Each row is followed by its class.
[-174 -140 -250 -127  -83   93 -179  114 -191  369  174  245  291 -331
 -266   33  457   59  -63 -119 -151  -95 -531  -82  -71   13  120 -197
  -12  -18  155  125 -101  -57]	sel
[  71  -65  208   88  -72 -323  185  -82  273 -163  361 -386  -73 -172
  275 -288 -246 -162  395  147 -249 -396  576 -394 -363  110  -77 -315
 -113 -194  -51  -34  -55 -182]	motib
[ 681 -269  294 -130   61  206 -161 -123  216  184    0 -211 -149   -7
   39 -360  208  331  176 -100 -115 -131  252 -239  -26  145 -174   50
   94   25  105 -100  -26 -286]	gezab
[ 294  240  497  307  109 -144 -192 -220   28  152 -213 -184 -140  152
 -307 -196 -686  124   32   -3 -291   27  716  -38  181  292 -142   52
 -128 -339 -154 -161   55  416]	tapo
[  65   55  172  225  173  105   56 -227  -26   98  107 -180  -33   70
  -72 -202   13   -3 -193  -55  114 -354  195   85  125  -44    3  133
  103 -175   38  -33  363  -12]	gezab
[ 518  133  328  193    5  -31 -297 -151   83  269   75  280 -109 -132
 -398 -182 -147 -148  185   71   18 -165  586 -358 -158  278 -210  -23
   85  -41  104  -39   84  -44]	gezab
[-137  -55   -5   -2  -97  -51  119 -109  372   22  313 -474  127   27
 -201   99  112 -311   56  387  -75  -80  398 -114 -372  118 -101 -114
 -116   48  170   83   50  -98]	Fotel
[ 620   43  516  160 -169  -15   25 -124  186  -45  134  -81   34  198
 -270  -13  -72  201 -123 -168  -58  138  564   85   92  -62   72  283
  141  188 -149  -96  235  272]	motib
[-316 -137  285  229  124   82  172 -136  324 -298  107 -387  -76   91
  462 -208  -41  -96  196  153 -285 -213  -96   79   -4  134  171 -354
 -164 -441 -172   42   42  -41]	tifu
[ 403  -16  304    1 -180  155 -362 -197  186    8   13 -234  232  258
  -78 -351 -357  286  -82 -110 -222 -126  -21 -224  481  352 -133 -174
  -22 -183 -123 -251  136    7]	puvin
[ 123  102  624   66  181 -216   32 -237  134   77  171   94 -120  266
    8  126 -155  -82  110  -31 -284 -190  386 -186 -153  368  119 -199
  113  186 -113   80 -102  546]	Fotel
[  17  108  610  205   99 -114 -204 -115 -221 -140  -81 -205  -91  247
 -207  122 -348  -18  -94 -114  337  -24  158   37  417  283  -25   85
  -68 -105   27 -163 -240   25]	divob
[ -79   37 -195  350  -86  127  232  418  357 -166 -151 -259 -187 -419
   47  124  312  -92   34  -73   31 -170  142  145 -257 -121  126    1
  -22 -409   17   -4   35 -102]	Fotel
[ 207   49  172  102  -15   24   51  -72  104  137  432  -76   63 -118
  320 -314 -198 -237  164  106   15 -540  302 -192 -262 -410  -35   88
  -41 -199  149   15  425  -80]	Fotel
[-105  162 -286  102  -56  -99  -75  -26  217    3   26  -13   78 -244
  -87 -121  -64 -159  209  224 -195 -155  233 -397 -130  -70 -207  -46
 -182 -358   38 -161  267 -237]	Bedez
[ 851 -212  147  -74  -54  335 -233  171  212   45  405 -174  347  -26
  170 -484  518  316 -336 -457 -216 -560 -189 -670  163  788  -42  -77
   10  253  208  -83  -23 -252]	puvin
[ 301  -72   -9 -115  -72   53 -180  -29 -133  109  -78  -11  132  320
  -48   60   66  232 -215  626  208  510  146  -55  109 -336  -98  -47
  -17  106  215  -44 -304  264]	divob
[-229 -143  135  377  -23 -100   56 -109  -47 -105  253  -32   -2 -146
   60  -58 -105   43  -97  284 -234 -220   90  -41  112 -371  163 -121
 -129   27  -86   64 -323  -38]	divob
[ -89 -152  170  238 -110   58  -95  211   35  -37  -72  -25  -53  -94
 -117   -5   24  304  342  516  119  320  317  119   56 -176 -129 -232
   68 -631  216  -93 -130   44]	Fotel
[ 165 -174 -132  183 -108  389  -31 -297  -42   67 -110  -64   90  156
 -269 -202  -38  308  -76   46 -295  154   23  373  162   93  -33  -25
  174   38 -367   78   92   73]	tapo
[ 247  -74 -109 -241  120 -121   31  132 -175  151  -44  161  -74  -14
 -306   18  -40   65  -44  167  357  128  276  231   24  -69 -324  -37
  186  -35  122  -73   30   79]	tifu
[ 168  185  135   33    3  -20  -43 -273  165  -25   10 -516   27  215
 -224  -69  -76 -158 -231  219  -39  133  532   60  -43  616 -372 -139
   35  413 -274  -34  316   89]	kapu
[ 710  127   47   90 -119 -125 -250  185  -27  101 -418  282 -413 -227
 -164  -46 -447  177  174 -392   63  267  326 -288  -95  438 -625  125
  116  115  119 -176  -74 -101]	kapu
[-193   38  144  133    1   -6   32  211   -3    8  -75 -118   25   56
 -452  203 -118  252  240  423   10  126  246  300  -66 -344  -32 -353
   25 -598   53  -54 -230  172]	divob
[ 318  101  196  367 -160   94  -44   91  189  190 -563  -90 -445  -63
 -567 -275 -317  393  395 -242  -16  219  436  -30  -66  107 -321  -21
   20 -426 -117 -356  241  -18]	tapo
[  97  101  173   52  219  -47   91   64   12  -84 -223  122 -463  132
  360 -169 -196  -74  134 -283  298  137  121 -133  -72  481 -373  170
   51  183  139 -101  244  -81]	Fotel
[ 115 -192 -291 -355 -248   90 -271  -48 -115   42  -89 -358  375    6
  290 -162  -84 -109  -60   94 -151 -103 -348   20 -153 -114   52  147
  -67  -56 -180  -66  157  116]	divob
[ -52   55  151  -17   14   90  112 -382  113 -213  427 -407   25  274
  604  145  290 -329 -124 -255  225 -149   65 -132 -101  556 -324 -120
   49  304 -140  139  197 -174]	Bedez
[ 377  -72 -112  -79  -23  209 -206    1 -193  116  -90  177   31  137
 -146 -228  -26  259 -181   95  153  275 -200   48  236  106 -215 -206
  154  212   -2  -58   54  -23]	motib
[ 247    4  141   80  107  260   29  -89   10  159 -158  194  -54  241
 -123 -334 -240   68  107 -560 -311 -488 -268 -193 -312  229  277  248
  -16  224 -237  -55  260  265]	gezab
[-163  102  -73   17 -172  -58  -27  128   35   26  -48  -68   75 -107
 -101  143   87  -44  191   84   -1   16  206 -100 -264 -115  -12   80
  -52 -229   30  -61   48   22]	divob
[-316  164 -106  -51 -167 -205   98   91  191 -122  -48 -353   30  -44
    8  385 -147  -67  222  132  -82   15  -26  -15  -65    5   68 -207
 -108  -36    6  -33  -59  -13]	Bedez
[ 378  -81  -73  130  -65  222 -115   71 -194   75 -321  -63 -167   85
   57  -84   79  178 -217 -165  130  368 -380  -32 -127  313 -327   -1
   77  366   17  -75  148  179]	motib
[ 244   82 -250  -81  -53  -57 -242 -137 -139  260 -111   -6  105   19
 -285 -246 -198   32 -191   88   -7  -36  602 -116 -103 -157 -141  263
  -10  -79 -114 -126  203  -44]	tifu
[ 459   58   11 -390  -39    7  105   67  221  199   92 -156   36  -30
 -254   64  101 -233  253 -470  145  105   12  -20 -360  407 -309  206
   -8  125  187  -29  587  -46]	Fotel
[ 179   34  175 -112  -37   86   -4   49  345 -182 -417 -656  -31  255
   92  -32 -186   50  189 -173 -159  -26   63   40 -117  549    0  434
   10    4   74 -205  303 -122]	Bedez
[ -50   10 -177   55  -78  -79  -18   99  -35   31 -164   67 -126 -188
  122   -6 -101  102   91  -14   -2  -22    1 -214   55 -232   -9   44
 -146 -137   21 -137  -70  -24]	tifu
[-216  -25 -307  -20 -232   70  -74 -113  157   27  -42 -306   70  -50
  131  -52   85 -214  -46 -178   28  118 -528 -179 -172   46 -116  -61
 -224  -98   37  -50  435 -143]	gezab
[ -77  -38  261  180  -44  264   60 -367  213    6  273 -125   -4  367
  261  391  197  390  226  287 -329  -90   34 -193  126 -223  259 -143
   68  195   15  175  -91  148]	puvin
[-106  -27  513   36  155 -254  -14 -486  264 -289  415 -225 -116  534
  276  -63  -76 -160 -220  -99  225  165  358   88  229  -75   92  -54
  -57 -173 -139   40  387 -172]	sel
[ 141   -9  309   59   51  137   48  -63  -32  -40  117  174  -33  197
  -93  -52  265  -19 -246 -337  290   40   10 -120  211  174  -88  411
  -23  356  108  -71  -52  -84]	tapo
[-106   60 -249   15 -183  -16    5   15  235   19  125 -159   93 -281
  -36   25  164 -154  170   39 -130 -115   70 -346 -181  -54  -28   66
 -226  -72   43  -42  249 -210]	kapu
[-227   89  -76  199 -105  -83 -101   40  105  -86   23 -319   99  -65
  -27  -21 -141 -137   69  249  -81 -102  115 -193 -160  111  -64 -170
 -196 -300   24  -88   76   -1]	sel
[-561  122  128 -261 -315  -90 -176 -150   77 -235  369 -493  205  317
  338  389  107 -297  128   33  265  188 -242  -20 -292  107 -118 -535
  -81   82 -173  118  136 -200]	gezab
[ 188  -13  568  -62  308 -190  146  503  -20 -179   -3 -408  -51   67
  389 -132  216  211  -77    3  -23 -213 -296 -124   54  616  150 -227
   -7  118  368  -99 -116  307]	tapo
[ 154 -127  -77   13  -62  -60   37 -346  -39   95  620   31   66   90
   67  164  -49  180  -95  234  173  -10  276    9  318 -670  -93 -193
  -19   58  -31  100  155  -44]	Bedez
[  92  -30  -10  224 -184  124 -170   63  -90   33 -294   54 -123  -15
   55  -13  -25  384  -18   29  -56   62 -232 -162  211 -218    5  208
   91   49  147 -169   29  -12]	tapo
[ -88   92 -207  208 -116  -97  -55   29   37   43 -100   30  -70 -294
   -5 -181 -123 -147  160  110  -91 -140  181 -336 -131  -12 -123  108
 -134 -221   73 -120  129 -123]	tapo
[ 176   19   50  433 -218  480  112  -74  326  268  214  -22   90 -124
 -434 -111  447  460  236 -589 -471  -21  204 -256 -173  468 -221 -136
  -85 -179 -164  -15  329  -26]	Bedez
[ -82  111  421   34  121 -103  -19   67 -302   50  -89  -54  -27   18
   93  159 -118   75  -99  -26  157 -164   48   73  227 -281  151  234
  -73  161  -14  -89 -371  246]	puvin
[ 494 -161 -324 -264  209  110  242  -39 -214  383 -177  446   13   12
 -711   16  385   58  -66 -456  236  282 -266   30  -83  161  -62  351
   33   70  149  -12  204  362]	kapu
[ 377   24 -240    1 -114  594 -265 -317  105  452  -20  211  104  -22
 -169  -41  493   98   28 -617 -328 -227 -241 -508 -106  654 -111   60
   15  176 -127   62  221  -69]	tifu
[ -57 -135 -100  101  -41   13  251  119  205  -35 -318   17 -283  -34
   53 -189   70  108  102 -111  145  342  224  251  -50  213  -57   64
   90 -225   12  -38   -8    8]	sel
[ 120 -195  173  198   18  236   86  317    0   -5 -342 -175   30  -75
  222 -122  137  305   45 -422 -497 -148 -793 -239 -125  711  120 -159
 -178   91  -10 -101 -414  518]	Bedez
[ 221    3  124  115 -239  122  106  132  326 -107   59   63   76   50
  168  115  222  151  121 -285 -146  124 -269  -26   22   48  309 -171
  -12 -315  -86    9  265  393]	divob
[-282  -11  -40   22   96  -49  119  172  183  -90 -128  109 -172 -166
   -2  195  232 -120  262   -5  -81   76 -312   81 -122   87  132   64
   -9  -91  127   35  295  -68]	divob
[ 295 -253  130 -431  -67   -9 -194 -207  438 -125  253 -391  114  109
  414 -130  166 -129  314  156 -232  -74   54 -303 -411 -396    3  142
 -138 -150   71   -6  208 -434]	gezab
[-214 -148  304 -386  235 -191   61  205  -42 -144   65 -303  -73  119
  130  -63   36   57 -150 -117  230  -52   46  402   34  -82 -116  -22
   70   -3  -42  -50  -88 -189]	kapu
[-222   53   65  290  -35   90  111  237   10   25 -208   16 -157 -124
 -131   25  143  319  295  263   76  221  339   49  -44  -60 -154   24
   33 -184  164 -110 -121 -111]	Bedez
[ 663 -151  -36  -15 -227  123  -27 -204  155  175 -188  251 -137   47
 -147   51  186  -13   58 -254  102  511   36   90 -248 -106  -78  195
  173   60  -69   84  192   99]	puvin
[ -54  -41   -7 -159   77   21   97  237 -101  -94  217  -96   27  195
   87  121  143   82 -202  -84  299  302 -307  149   98  129 -103  126
 -136  442  233   59  294  -25]	tapo
[  25   31  726  -15  -13 -114 -267 -263  420 -171   95 -648 -106  346
   63  -12 -476  -34  466  321 -273 -153  570 -198 -222  107  -51 -118
 -161  -94 -102 -115   43 -167]	gezab
[   4   82 -119  -92   39 -139   -5  118   21    2  186  102  112 -157
  -51    5   57 -121  145  132   79 -265  249 -192  -92 -255  100  124
  -94 -180   47  -80  156  -22]	sel
[ 393 -198 -403 -188  -76  133 -330  -64 -161  167 -101  -80  297   53
 -226 -211   79  219 -234  112   15  203 -110 -270  152  171 -338  193
  -76  -63  149 -184  190   13]	puvin
[ -27  140  -13  177  -46  -94   53   89  109  -36 -147 -126    0  -10
  -52   39 -292  -70  214  199  -84 -103   87 -187 -116  -92  167   -3
 -131 -346  130 -113   82  253]	Fotel
[  67  282  257  394 -269  146  122  -71  267  109   67   13 -218  -40
  -20   28 -401  363  585   30 -255 -150  899  -96  -61 -392   44  -43
    1 -124 -290  -56   71   77]	Fotel
[-231 -267  241 -206  308 -377   68 -390  -43 -308  -18 -721  -88  354
  148 -259 -355 -269 -206  129  150 -116 -163  322  162   29  -43   -1
  -59   -1 -216 -151  363 -159]	puvin
[-781   68  253 -139  -48   21  148   85  271 -455  106 -722  108  356
  350  398   16 -314   96  -78  297   83  -98  520  -60  246  133  -79
 -130 -291 -118   78   83 -178]	Bedez
[ 442 -278  220   84   66 -103 -375  214  -54 -124  -89  150  -88  -21
  110 -414  -81  188   66  -36   -9   13   33 -518  -23  330   -3 -105
 -101 -279  171 -176 -307 -106]	Fotel
[  91  224   93  325 -255  218  -21 -157   45  257 -103   80 -166  148
 -113   79  104  323  130 -227  -79  300   78 -307  -56  523 -188 -435
  134  148  -41   19   58  218]	motib
[ 282    5   59  104  245   41 -170  -58 -367  209 -242  325 -105   73
 -363  -89  -18  161 -153  -41  148  -28  146  -86  194  429  -68  -54
  154  108  -22  -27 -355  173]	puvin
[ -56   12  157  191 -104   82   42 -254  -63    1  100  120   17   35
 -187 -122   19  -45  206  239  155  199  327   62  -21  -27 -301 -148
   83 -144 -177  -26   91   30]	kapu
[ 665 -158    4 -202 -118 -254 -144 -169 -105  -17  -85  -22    6  218
  368  -41 -472  -80  -55  221  102   51 -109 -283   86 -290  142   45
 -123  136 -105 -152  -19  663]	divob
